V: [-27  -6 -33  -5 -13 -31 -13  18 -11 -12  12  -3 -22   9 -39  -4   6 -18
 -30  -8  -1  11  -4   3 -29   2  50  23  13  33 -12  60 -19 -34 -31  37
 -20 -23   1  18  -8  10  35  -8  -8  -3 -16]
G: [ -31  -13 -110   22   17  -43   20   16   20  -62  -66   20  -10  -37
   22   -3   13    6  -25  -13  -43  -29  -20   -1  -65   20   13  -14
   36   -1  -62   95  -19  -76  -34    6  -32  -34   -2  -33   -2   18
   39   15  -19  -23  -10]
U: [ -16    0 -109   26    3  -51   13   35    8  -68  -66   10  -29  -28
   26   -5   11   -2  -21   -7  -34  -31  -13    4  -66    5   29    0
   34   15  -58  101  -15  -79  -41    6  -38  -49   -9  -25    5   12
   60  -15  -14  -17  -21]
F: [-25 -28  23  -8  -6  26  -5 -25  -1  30  56   3  -2  27 -51   6   9  13
  21   6  -2  18   1 -22 -14 -43  15  21  20  60   4 -40 -11  -4  27  35
 -24  -2 -25  -7 -25  -5   6   2 -35 -23 -11]
B: [-27  -8 -13 -39 -20 -31  10  33  -1  -6 -16 -23  -5 -13 -12 -31  37 -18
  -4   1 -29 -11  60 -34  -3  18 -12 -33   6  -3   3  -4  23  18  12 -29
  13  -8  35  11  -8   9 -19   2 -22  -8  50]
order: [  3 -29   2  50  23  13  33 -12  60 -19 -34 -31  37 -20 -23   1  18  -8
  10  35  -8  -8  -3 -16 -27  -6 -33  -5 -13 -31 -13  18 -11 -12  12  -3
 -22   9 -39  -4   6 -18 -30  -8  -1  11  -4] => V
start: [ -1 -62  95 -19 -76] => G, 29
size: [ -31  -13 -110   22   17  -43   20   16   20  -62  -66   20  -10  -37
   22   -3   13    6  -25  -13  -43  -29  -20   -1  -65   20   13  -14
   36   -1  -62   95  -19  -76  -34    6  -32  -34   -2  -33   -2   18
   39   15  -19  -23  -10] => 47

P: [  27   13 -103  -38   72   98  -31   30   -6   88   47  -22   -5   38
  -23  -37   47  -13  -24]
Q: [ 21  10 -81 -30  57  77 -25  24  -4  69  37 -39  -4  29 -18 -29  37   2
 -19]
W: [ 20  10 -75 -28  53  71 -23  22  -4  64  35  22  -4  28 -17 -27  35  20
 -18]
J: [ 17   9 -62 -23  44  59 -20  19  -4  53  29  14  -4  23 -15 -23  29 -26
 -15]
M: [ 19   9 -68 -26  49  65 -22  21  -4  58  32  59  -4  26 -16 -25  32  20
 -17]
X: [ 20  10 -75 -28  53  71 -23  22  -4  64  35  32  -4  28 -17 -27  35 -11
 -18]
E: [ 20  10 -75 -28  53  71 -23  22  -4  64  35  32  -4  28 -17 -27  35  -1
 -18]
R: [ 14   7 -51 -19  36  49 -16  16  -4  44  24 -31  -3  19 -12 -19  24  -5
 -13]
Z: [ 17   9 -62 -23  44  59 -20  19  -4  53  29  17  -4  23 -15 -23  29  11
 -15]
which: [ 17   9 -62 -23  44  59 -20  19  -4  53  29  17  -4  23 -15 -23  29  11
 -15] => Z
size: [ 17   9 -62 -23] => 4

Sir: [   6   18    2   -1   56   -4   57    9 -116   48   25   10  -14  -37
   26   21  -47]
Neval: [-16  -9  21  49 -15 -15 -66 -44 -34 -30 -21 -32  25 -52   2  55  10]
Napu: [-19 -80   8  -3 104 -35 -16 -26 -89 -24 -29   5  -2  18  -3  79 -27]
dimo: [ -7   5  46  31 -19  52 -33 -29  25 -62   3 -31   1 -70 -23  11  24]
ris: [  -6  -51   -5  -20  106  -32   32    0 -109   19   -7   20  -14   22
   11   53  -46]
zona: [ -2 -26 -40 -15  42 -70  10   9 -67  54 -16  23   7  58  26  27 -31]
vupa: [-22 -72   1  14  34 -45 -70 -37 -14 -41 -47  -9  20  29 -10  65   9]
bav: [-29 -23  25  -7 -70  10  31 -33   1   3 -62  52   5 -31  46 -19  24]
tabo: [-11 -35 -28   8  39 -76 -23 -14 -83  36 -27   8  19  33  25  56 -26]
ruki: [  -3  -33    1  -16  101  -18   46    3 -118   24    5   18  -17    0
   14   45  -49]
nebed: [   6  -52    2   -1 -103   -4  -26    9 -116   48   25   10  -14  -37
   26   21  -47]
size: [ 6 18  2 -1] => 4
size: [-11 -35 -28   8  39 -76 -23 -14 -83  36] => 10
start: [-70  10   9] => zona, 5
size: [ -7   5  46  31 -19  52 -33 -29  25] => 9
size: [ -2 -26 -40 -15  42 -70  10   9 -67  54] => 10
size: [   6  -52    2   -1 -103   -4  -26    9 -116   48   25   10  -14  -37] => 14
order: [ 24  -7   5  46  31 -19  52 -33 -29  25 -62   3 -31   1 -70 -23  11] => dimo

N: [-74  26  54 -20 -10]
S: [-109   86   66  -20  -10]
C: [-70  26  54  13 -55]
Y: [-20  45  89 -20 -19]
order: [-55  13  54  26 -70] => C
which: [-70  26  54  13 -55] => C
size: [-70] => 1
size: [-109   86   66] => 3
size: [-70  26  54  13] => 4

Nuko: [-33  80  32  18 -76 -56  33  65 -11 -19 -18   6  16   6]
Gugu: [ 19  65  12  22  53 -21 -61  33  10 -61 -14  37 -39 -69]
zilun: [-33  80  32  18 -76 -56  33  65 -54 -42  69  85 -53 -15]
kigo: [-33  80  32  18 -76 -56  33  65 -11 -19 -23   6  16   6]
Timib: [ -3  13  -2  35 -14 -43 -18 -28  14  46 -14  -6  44   1]
mon: [-33  80  32  18 -76 -56  33  65 -11 -19 -23   6 -28 -22]
visom: [-76 -11  33 -56 -19  80  16  66   6 -18  18 -33   6  32]
size: [-33  80  32  18 -76 -56  33  65 -11 -19 -23] => 11
order: [ 65 -76 -33  33   6  18  80 -11  16 -19 -56 -18  32   6] => Nuko
size: [-33  80] => 2
order: [-28 -22 -33  80  32  18 -76 -56  33  65 -11 -19 -23   6] => mon

D: [  28    0 -108  -54   27  -18    1  -39   42   55    1]
T: [ 22 -10 -20 -11 -28   9 -17 -22   2  13 -20]
H: [ 39 -16  16 -78 -60 -12 -26  27   5 -20  57]
L: [ 44   6 -45 -28  47 -16 -70  70  28 -51  86]
K: [ 54 -38 -78 -60  16 -12 -85  89  34 -45  44]
A: [-17  24 -39 -13   4   7  63 -76 -11  46 -29]
size: [ 39 -16  16 -78 -60 -12] => 6
size: [ 44   6 -45 -28  47 -16 -70  70  28 -51  86] => 11
size: [ 54 -38 -78 -60  16 -12 -85] => 7
size: [  28    0 -108  -54   27  -18    1  -39   42   55    1] => 11
start: [-78 -60  16] => K, 2

fifel: [ 24 -20 -14  21  -5  29   6  -9  25  51  55  39  12  11 -34  26  40 -32
 -89 -19 -10 -22]
Botiv: [ 25 -19 -34   6  -9  13   2 -13  10  27  70  21  37  -5 -25   2  31 -21
  20  21 -29  20]
rapa: [ 24 -20 -14  21  -5  29   6  -9  25  51  55  39  12  11 -34  26  40 -52
   3  27 -36  37]
livup: [ 28 -31 -46  32 -15  42  -8 -15  34  72 111  52  39  -6 -59  22  62 -55
  21  41 -61  62]
start: [ 52  39  -6 -59  22  62 -55] => livup, 11
size: [ 25 -19 -34   6  -9  13   2 -13  10  27  70  21  37  -5 -25   2  31 -21
  20  21 -29  20] => 22

retu: [  60   20   -1   10   30    1  -31   -5  -11  -36  -64  -77 -104  -39
   -7    1   -8    8   41   41]
fomov: [   6  -21  -36  -52 -120  -74  -41  -45  -68  -41  -76  -53 -104  -20
  -48  -74  -23 -102  -23  -23]
riso: [  56  105   78   47   45   93   73   70   11   -8   11   -5 -104   26
   27   93  -28  -69  -89  -89]
dared: [  48   30  101   86   57   27   18   36  -17  -48  -86  -65 -104   15
   36   27   54  -22  -28  -28]
Tumek: [  43   -2    7    5   19   48   25  -31  -17  -14   45   33 -104   36
   28   48   -7    9   28   28]
namen: [   3    1   10   41   18   30   41   26  -14    6  -20  -20 -104  -58
  -13   30   18   -6    2    2]
reka: [   3    1   10   41   18   30   41   26  -14   -4  -20  -20 -104  -58
  -13   30   18   -6    2    2]
Dibo: [  58    4   14   56   81   28   19   69   29    4  -41   45 -104   37
   24   28  -26  -35   -8   -8]
dibe: [  58   82   29   -8   37  -41   45   -8   14    4    4   24  -26   69
 -104   19  -35   28   56   28]
order: [  14    4   28   24   45   -8   29   28   58  -26   19  -35 -104   81
   56    4   69   37  -41   -8] => Dibo
size: [ 48  30 101  86  57  27  18  36] => 8

Nageg: [ 38  28  11 -11  20 -29  42 -43 -50 -47 -33 -14  14  44  71  92 103 105
  95  75  49  20  -9 -33 -49 -57 -55 -47 -31]
ralor: [ 38   6 -38 -48  35 -11  35  53 101  96  46 -19 -55 -47 -11  15   5 -35
 -68 -66 -22  35  65  51   8 -28 -22  21  66]
Dasa: [ 39  -6 -49 -27 -31  49  27 103  79   2 -54 -44   2  13 -27 -70 -55   9
  62  51  -4 -31   5  65  72   6 -75 -94 -38]
Pevig: [ 38  25   2 -21 -55 -40  25 -49 -46 -28   0  34  67  92 106 102  85  56
  20 -14 -40 -55 -57 -47 -30  -9   7  16  14]
Buro: [ 38 -25 -40  52 -72 104  14  25 -54 -25  16 -31 -72  -7  64  27 -30  15
  79  21 -85 -72  22  27 -34 -10  74  61 -33]
Pebu: [ 38  25   2 -21 -55 -40  25 -49 -46 -28   0  34  67  92 106 102  85  56
  20 -14 -40 -66 -28  24  60  62  32  -8 -30]
zabip: [ 51  65  20 -11  66  53  96 -28 -68 -19  35  35  46  15 -55 -35 -22 -66
 -38 -11  38  35   8 -48 101 -46   6 -22   5]
geveg: [ 38 -18 -48  22 -17 101 -11  72 -24 -55  -6  13 -40 -72 -13  61  45 -20
 -16  56  71 -17 -95 -58  24  29 -28 -25  52]
didip: [ 38  19  -9 -36   3 -50  67 -43 -15  25  67  98 106  90  55  12 -28 -51
 -57 -43 -19   3  16  11  -7 -35 -60 -71 -66]
fiz: [ 38  15 101 -19  35   6  35 -28 -47  96 -11 -38  51 -68  53   8   5 -22
  46  65  35 -11 -66  20 -48 -55 -35 -22  66]
order: [-66 -71 -60 -35  -7  11  16   3 -19 -43 -57 -51 -28  12  55  90 106  98
  67  25 -15 -43  67 -50   3 -36  -9  19  38] => didip
order: [ 66  21 -22 -28   8  51  65  35 -22 -66 -68 -35   5  15 -11 -47 -55 -19
  46  96 101  53  35 -11  35 -48 -38   6  38] => ralor
order: [-66  96   6 -38 -11  35  66 -48  15   8  38 -55 -47  35 -22 101  35  53
 -68 -19 -11 -28  46  51  65 -22  20 -35   5] => fiz
size: [ 38  28  11 -11  20 -29  42 -43 -50 -47 -33 -14  14  44  71  92 103 105
  95  75  49  20  -9 -33 -49 -57] => 26

gug: [ -5  56 -44  24  99]
funev: [ -4  50 -31 -10  57]
teba: [ 12 -10   0  76  46]
leto: [  2 -29  21   0 -22]
Zikeb: [  2 -35  25 -15 -80]
tavu: [ 49  -5 -36   6 104]
Gorud: [  3 -13  28 -12 -47]
Pafet: [ -5  49 -36   6 103]
Bigat: [ -2  -8 -27  25  50]
fopo: [-5 40 -9  6 82]
Doneb: [ -1 -10 -14 -12 -16]
pife: [  0  46  12 -10  77]
order: [ 56  99 -44  24  -5] => gug
order: [ 12 -10  77   0  46] => pife
order: [ 49 -36  -5   6 103] => Pafet

Luba: [ 34  -8  -3   7 -15  13  17 -60 -20]
kun: [ -8  -3  34   7 -15  -8  12 111  67]
meda: [ 17  -4 -60 -20   7  13  -8  34 -15]
Dazan: [ 16  22  36  17 -31 -15  17 -75 -41]
size: [ 16  22  36  17 -31 -15] => 6
start: [ 17  -4 -60 -20   7  13] => meda, 0
order: [ -3  13  -8 -15 -20 -60   7  34  17] => Luba
start: [ 34  -8  -3   7 -15] => Luba, 0

lod: [-84 -69 -14  35  -2 -76 -70  90 -88 -77  59 -24 -21 -14 -57]
tebor: [-87 -11 -70  25  57 -54  74  60 -87  32  40  -8  47 -21  92]
raz: [ 45 -42 -60  49 -71  53  35 -58  37  73 -83 -16  93 -23  -2]
safa: [ 31  46 -47 -45 -81  71  54  60 -13  22 -46  93   2 -52  50]
Fove: [ 31  46 -47 -45 -81  71  54   1 -13  22  -5 -60 -11  -5 -23]
tufin: [-14  35 -69 -84  -2  48   3  38  50 -76  50   7 -38  -1 -15]
fek: [-22   1 -79 -37  92 -58 -50 -22 -30 -30  83  14  58  18  83]
tude: [ 33  80 -80  92 -12  91  54  -7 -78 -90 -55  20  23  40  74]
lapod: [ 22  70 -92 -74  87  78 -82 -89  14   3  74  91 -51 -91 -44]
tez: [-78 -90 -89 -15  54 -29 -25  25 -14 -59 -29 -14 -93 -24  52]
fid: [ 31  46 -47 -45 -81  71  54   1 -13  22 -46  93   2 -52  50]
size: [ 31  46 -47 -45 -81] => 5
start: [-11 -70] => tebor, 1
size: [-14  35 -69 -84  -2  48   3  38  50 -76  50   7 -38  -1 -15] => 15
start: [-84 -69 -14  35  -2] => lod, 0
size: [-78 -90 -89 -15  54 -29 -25  25 -14 -59 -29] => 11
start: [-29 -25  25 -14 -59 -29] => tez, 5

tabe: [ 25  72 -35   8  72 -92 -22 -33  32  46 -81 -81 -89  14 -42 -20  83  47
  85 -27  33 -69]
defip: [ -4   0 -40  88 -46  48  18 -73 -78  87 -79   7  72 -36  83 -81 -20  14
  72 -78  14 -85]
riti: [-69  47  33 -92 -27 -33 -81 -90  14 -42  72  32 -20 -81  72  25  83   8
 -36  85  46 -22]
loru: [-90  25 -33  72  14  72   8 -69  46  33  85 -81 -42 -20  47 -81 -27 -92
  83 -22 -35  32]
start: [ 72 -36  83 -81 -20  14  72] => defip, 12
start: [ 46  33  85 -81 -42 -20  47 -81 -27 -92  83 -22] => loru, 8
size: [-69  47  33 -92 -27 -33 -81 -90  14 -42  72  32 -20 -81] => 14
order: [-92 -90 -81 -81 -69 -42 -36 -33 -27 -22 -20   8  14  25  32  33  46  47
  72  72  83  85] => riti
start: [ 25 -33  72] => loru, 1
order: [ 46 -35 -20  14  47  72 -22 -33 -69  25 -81  32 -42  85   8  33 -27  72
 -90 -92  83 -81] => loru
size: [ 25  72 -35   8  72 -92 -22 -33  32  46 -81 -81 -89  14 -42 -20  83  47
  85 -27  33] => 21

